Below is a small trained network, with its code and all its weights. Each question gives an input and a target symbol and asks what happens when units are switched off, that is, made to give their printed mean instead of their output.

import numpy as np


def w(rows, s, z=0):
    codes = np.array(rows[::2]) - 128.0
    scale = np.full(codes.shape[1], s)
    scale[-1] = z or s
    return codes * scale


def norm(h):
    return h / np.sqrt((h * h).mean(-1, keepdims=True) + 1e-5)


def f(y):
    return y / 2 * (1 + np.tanh(0.7978845608 * (y + 0.044715 * y**3)))


def softmax(a):
    e = np.exp(a - a.max(-1, keepdims=True))
    return e / e.sum(-1, keepdims=True)


def log_softmax(a):
    a = a - a.max(-1, keepdims=True)
    return a - np.log(np.exp(a).sum(-1, keepdims=True))


def net(x, mask):
    ids = ['ΓΘΞΠΣΩαβεζηλμτ'.index(c) for c in x.split()]
    T = len(ids)
    res = E[ids] + P[:T]
    q, k, v = (norm(res) @ M[0].T for M in (Q, K, V))
    z = softmax(np.where(np.tri(T) > 0, q @ k.T / 3**0.5, -1e9)) @ v
    res = res + np.where(mask[0], z, O[0][:, -1]) @ O[0][:, :-1]
    y = f(norm(res) @ A[0][:, :-1].T + A[0][:, -1])
    res = res + np.where(mask[1:9], y, B[0][:, -1]) @ B[0][:, :-1]
    return log_softmax(norm(res)[-1] @ U[:, :-1].T + U[:, -1])


Q, K, V, O, A, B = {}, {}, {}, {}, {}, {}
E = w([
[112,84,168,133,85,95],'Γ',
[157,111,154,127,123,82],'Θ',
[73,49,149,126,16,90],'Ξ',
[189,121,140,251,156,153],'Π',
[89,65,120,88,114,122],'Σ',
[185,122,186,194,103,81],'Ω',
[90,88,156,55,164,116],'α',
[105,75,173,92,92,91],'β',
[174,105,176,213,109,78],'ε',
[133,80,85,145,175,181],'ζ',
[94,92,16,157,148,223],'η',
[68,181,54,160,138,59],'λ',
[105,177,236,45,130,85],'μ',
[138,196,198,245,249,245],'τ',
],0.014)
P = w([
[126,163,162,178,93,150],'0',
[48,27,248,194,131,161],'1',
[177,168,111,122,115,117],'2',
[75,25,147,137,180,140],'3',
[173,178,143,124,114,126],'4',
[107,37,157,119,197,112],'5',
[164,177,155,118,108,129],'6',
[130,45,120,136,218,120],'7',
[161,171,149,111,101,136],'8',
[146,48,141,113,202,106],'9',
[164,175,152,112,97,132],'10',
],0.012)
Q[0] = w([
[106,255,128,141,94,79],'H1',
[46,230,138,100,119,176],'H1',
[154,70,243,118,162,155],'H1',
],0.0069)
K[0] = w([
[124,254,160,55,132,52],'H1',
[124,195,182,82,43,158],'H1',
[218,45,150,98,191,116],'H1',
],0.0095)
V[0] = w([
[37,222,84,193,117,137],'H1',
[79,126,113,170,146,1],'H1',
[175,149,161,125,37,187],'H1',
],0.0069)
O[0] = w([
[199,116,86,47,219,109,131],'H1',
[189,106,138,23,245,64,254],'H1',
[51,178,69,185,151,166,64],'H1',
],0.012,0.0043)
A[0] = w([
[137,11,138,210,146,216,228],'N1',
[148,2,96,167,230,115,199],'N2',
[187,168,186,182,132,97,119],'N3',
[82,151,77,191,103,144,65],'N4',
[195,43,182,110,150,82,189],'N5',
[45,42,132,107,224,141,50],'N6',
[173,194,172,122,16,209,254],'N7',
[136,108,141,120,75,79,48],'N8',
],0.0089,0.0053)
B[0] = w([
[130,88,165,44,107,85,197],'N1',
[111,125,149,90,79,128,227],'N2',
[30,90,109,92,100,210,167],'N3',
[115,116,92,122,226,89,126],'N4',
[130,162,170,43,89,178,250],'N5',
[90,89,145,254,65,193,154],'N6',
[221,131,84,159,92,119,165],'N7',
[88,54,87,127,163,166,132],'N8',
],0.009,0.012)
U = w([
[91,134,137,143,157,77,77],'Γ',
[32,186,76,115,150,172,172],'Θ',
[98,110,92,120,131,109,36],'Ξ',
[180,70,110,154,155,168,101],'Π',
[109,91,88,109,127,116,2],'Σ',
[105,143,95,129,108,176,54],'Ω',
[166,125,164,155,132,106,33],'α',
[129,139,114,139,71,67,60],'β',
[30,48,192,105,87,163,173],'ε',
[198,83,92,133,98,104,26],'ζ',
[130,98,32,87,120,186,73],'η',
[179,75,163,1,182,114,190],'λ',
[143,252,87,96,70,94,225],'μ',
[200,172,136,142,185,207,236],'τ',
],0.0097,0.0033)

Each question gives the input, a string of symbols that net reads in full, and the target symbol t.
The units are the heads (3 rows each of Q, K, V and O) and the neurons (one row each of A and B). Each row of codes is followed by its name. A weight is (code - 128) times the scale printed after its matrix; where a second scale follows, it is the last column's (O, A, B and U).
mask holds one flag per unit, heads first, then neurons. A switched-off unit (its flag False) gives its mean, the last column of its rows in O or B, instead of its output. The means were averaged over made-up inputs and are rounded, as every weight is.
A unit's drop is (log p(t) with every unit on - log p(t) with that unit switched off) / (log p(t) with every unit on - log p(t) with every unit switched off).
The circuit of an input: a set's keep is (log p(t) with only the set's units on - log p(t) with every unit switched off) / (log p(t) with every unit on - log p(t) with every unit switched off). Starting from all 9 units, units are removed one at a time, each time the one whose removal leaves the highest keep (on an exact tie, the one counted first), for as long as the keep stays at least 0.8.
units of the circuit, in order: the units of the circuit, biggest drop first
most important unit: the unit with the biggest drop
top k neurons: the k neurons with the biggest drops, biggest first
drop of u: that unit's drop, to one decimal
input ε ε Σ, target ε: units of the circuit, in order -> [H1, N7, N5]
input λ β Θ Σ ε Θ λ λ λ ζ, target ε: top neuron -> [N6]
input ε ε Γ, target ε: units of the circuit, in order -> [H1, N8]
input ε Γ λ λ Ω μ, target ε: units of the circuit, in order -> [H1, N6]
input λ Θ ε λ τ Ω, target ε: top 2 neurons -> [N3, N7]
input β Θ η Θ ε λ, target ε: top 2 neurons -> [N6, N1]
input Ω ζ τ μ Γ ε, target ε: top 2 neurons -> [N3, N7]
input Π λ λ Θ λ η, target ε: top 2 neurons -> [N6, N7]
input λ α λ η Θ Ξ λ Π λ ζ μ, target μ: top 3 neurons -> [N7, N1, N5]
input Γ λ λ λ μ Π Θ ε ζ β, target ε: top 2 neurons -> [N6, N7]
input μ Θ λ α, target ε: drop of N6 -> 0.4
input Θ ε ζ λ μ τ, target ε: drop of N1 -> 0.2
input β λ ζ ε Γ Ω, target ε: drop of N3 -> 0.2
input μ Θ ζ λ μ, target μ: drop of N6 -> 0.1
input α Ω α ε λ Π μ ζ, target ε: most important unit -> N6
